Here is a tiny trained network, its code and every weight. The questions are about switching its units off for an input and a class, where a switched-off unit gives its printed mean instead of its output.

import numpy as np


def w(rows, s, z=0):
    codes = np.array(rows[::2]) - 128.0
    scale = np.full(codes.shape[1], s)
    scale[-1] = z or s
    return codes * scale


def norm(h):
    return h / np.sqrt((h * h).mean(-1, keepdims=True) + 1e-5)


def f(y):
    return y / 2 * (1 + np.tanh(0.7978845608 * (y + 0.044715 * y**3)))


def log_softmax(a):
    a = a - a.max(-1, keepdims=True)
    return a - np.log(np.exp(a).sum(-1, keepdims=True))


def net(x, mask):
    res = np.array(x, float).reshape(1, 6) / 4 @ E
    u = 0
    for l in range(2):
        y = f(norm(res) @ A[l][:, :-1].T + A[l][:, -1])
        res = res + np.where(mask[u : u + 16], y, B[l][:, -1]) @ B[l][:, :-1]
        u += 16
    return log_softmax(norm(res)[-1] @ U[:, :-1].T + U[:, -1])


A, B = {}, {}
E = w([
[119,116,138,129,122,125,130],'x0',
[107,90,158,127,136,122,135],'x1',
[35,184,106,89,155,71,94],'x2',
[105,147,186,166,107,224,1],'x3',
[142,243,243,214,131,61,159],'x4',
[139,128,131,122,158,127,126],'x5',
],0.0085)
A[0] = w([
[66,189,140,143,152,68,120,57],'0.n1',
[141,196,243,187,135,147,48,13],'0.n2',
[158,197,204,195,125,48,189,63],'0.n3',
[129,128,145,184,142,114,93,56],'0.n4',
[216,94,180,148,88,210,189,255],'0.n5',
[155,98,138,198,97,143,75,99],'0.n6',
[232,127,196,156,76,135,167,95],'0.n7',
[34,177,126,104,124,128,59,70],'0.n8',
[172,162,112,126,156,141,130,103],'0.n9',
[157,141,159,101,113,129,130,87],'0.n10',
[115,138,114,152,120,124,117,83],'0.n11',
[163,124,155,161,110,127,180,77],'0.n12',
[120,181,208,229,122,126,73,33],'0.n13',
[96,158,124,166,137,147,79,117],'0.n14',
[170,116,151,163,127,180,104,81],'0.n15',
[103,126,155,136,120,233,7,71],'0.n16',
],0.011,0.0082)
B[0] = w([
[181,135,162,94,57,54,100,165],'0.n1',
[116,100,82,59,86,182,250,205],'0.n2',
[109,141,153,222,174,93,4,218],'0.n3',
[114,119,129,130,94,166,132,129],'0.n4',
[208,91,95,153,135,94,150,251],'0.n5',
[168,140,167,122,80,165,113,159],'0.n6',
[48,110,86,158,189,173,117,180],'0.n7',
[78,150,92,142,215,146,126,173],'0.n8',
[124,109,113,146,136,129,151,127],'0.n9',
[128,129,146,179,140,126,116,121],'0.n10',
[115,108,158,127,164,116,109,119],'0.n11',
[74,121,103,146,208,132,112,143],'0.n12',
[111,103,87,67,70,179,208,198],'0.n13',
[106,87,133,135,135,159,120,162],'0.n14',
[150,125,180,138,72,140,106,152],'0.n15',
[135,147,183,187,199,61,45,223],'0.n16',
],0.011)
A[1] = w([
[119,94,130,160,106,179,6,159],'1.n1',
[218,126,137,146,100,80,45,3],'1.n2',
[170,104,90,118,144,149,128,105],'1.n3',
[117,183,212,68,66,134,159,103],'1.n4',
[145,95,34,61,154,68,183,76],'1.n5',
[233,130,186,128,147,103,77,32],'1.n6',
[68,140,127,15,103,123,158,70],'1.n7',
[121,170,148,118,59,49,83,31],'1.n8',
[154,96,131,196,159,115,124,130],'1.n9',
[81,213,111,42,107,168,173,72],'1.n10',
[55,158,106,8,139,154,172,32],'1.n11',
[162,131,113,105,140,33,91,63],'1.n12',
[66,149,123,139,180,135,59,66],'1.n13',
[67,186,100,80,111,77,180,213],'1.n14',
[139,202,203,137,100,81,61,91],'1.n15',
[201,114,94,134,91,182,237,45],'1.n16',
],0.011,0.0054)
B[1] = w([
[180,159,93,115,170,49,116,253],'1.n1',
[158,151,163,42,94,166,91,201],'1.n2',
[103,137,177,85,98,130,167,171],'1.n3',
[110,164,59,106,214,179,44,155],'1.n4',
[81,137,166,179,98,212,149,234],'1.n5',
[134,138,142,21,52,136,100,194],'1.n6',
[80,210,183,121,139,205,36,190],'1.n7',
[124,106,160,145,67,95,113,156],'1.n8',
[107,170,108,35,161,171,110,239],'1.n9',
[76,120,179,97,135,170,86,188],'1.n10',
[123,168,221,124,85,154,31,202],'1.n11',
[93,119,94,140,112,130,169,190],'1.n12',
[104,133,70,184,166,127,231,211],'1.n13',
[174,163,191,105,117,136,38,236],'1.n14',
[126,59,123,97,53,121,255,209],'1.n15',
[98,105,101,130,92,92,230,232],'1.n16',
],0.01,0.0062)
U = w([
[122,71,99,136,90,205,251,152],'0',
[107,137,78,190,235,87,106,228],'1',
[62,168,187,111,94,198,83,198],'2',
[104,149,155,138,64,10,146,1],'3',
[217,100,120,45,125,131,70,47],'4',
],0.021,0.0035)

Each question gives the input, the list of numbers given to net, and the class t.
The units are the neurons (one row each of A and B). Each row of codes is followed by its name. A weight is (code - 128) times the scale printed after its matrix; where a second scale follows, it is the last column's (A, B and U).
mask holds one flag per neuron, layer by layer. A switched-off neuron (its flag False) gives its mean, the last column of its row in B, instead of its output. The means were averaged over made-up inputs and are rounded, as every weight is.
A unit's drop is (log p(t) with every unit on - log p(t) with that unit switched off) / (log p(t) with every unit on - log p(t) with every unit switched off).
The circuit of an input: a set's keep is (log p(t) with only the set's units on - log p(t) with every unit switched off) / (log p(t) with every unit on - log p(t) with every unit switched off). Starting from the 12 units with the biggest drops (on a tie, the unit counted first), units are removed one at a time, each time the one whose removal leaves the highest keep (on an exact tie, the one counted first), for as long as the keep stays at least 0.8.
units of the circuit, in order: the units of the circuit, biggest drop first
most important unit: the unit with the biggest drop
k most important neurons: the k neurons with the biggest drops, biggest first
k most important neurons of layer l: the k neurons of layer l with the biggest drops, biggest first
drop of u: that unit's drop, to one decimal
input [-7,-2,0,5,7,-6], class 0: most important unit : 0.n2
input [-4,-4,-4,0,-2,-2], class 0: 2 most important neurons of layer 1 : [1.n16; 1.n14]
input [3,0,7,-8,0,-5], class 2: 2 most important neurons : [0.n16; 0.n5]
input [-1,4,6,-5,0,-6], class 2: 3 most important neurons : [0.n16; 0.n3; 0.n5]
input [-8,-5,0,4,-2,-8], class 4: 2 most important neurons : [0.n7; 1.n6]
input [-8,-1,3,-1,-6,-1], class 2: 3 most important neurons : [0.n3; 0.n16; 0.n5]
input [3,-1,0,-2,4,-5], class 1: 2 most important neurons : [0.n3; 0.n7]
input [7,2,8,2,-8,1], class 1: 2 most important neurons : [0.n2; 0.n13]
input [0,-4,-5,3,8,-4], class 0: 2 most important neurons : [0.n2; 0.n13]
input [-4,0,0,8,-6,-8], class 4: 2 most important neurons of layer 1 : [1.n6; 1.n2]
input [8,3,5,0,6,5], class 3: 2 most important neurons : [0.n3; 0.n1]
input [2,-4,8,-2,-4,4], class 2: 2 most important neurons : [0.n3; 0.n16]
input [4,-4,-8,7,6,5], class 0: drop of 0.n2 : 0.4
input [-1,6,-8,7,4,-2], class 0: units of the circuit, in order : [0.n2]
input [-7,0,-7,6,7,-6], class 0: drop of 0.n2 : 0.3
input [3,-3,-1,-6,7,4], class 1: drop of 1.n11 : 0.0
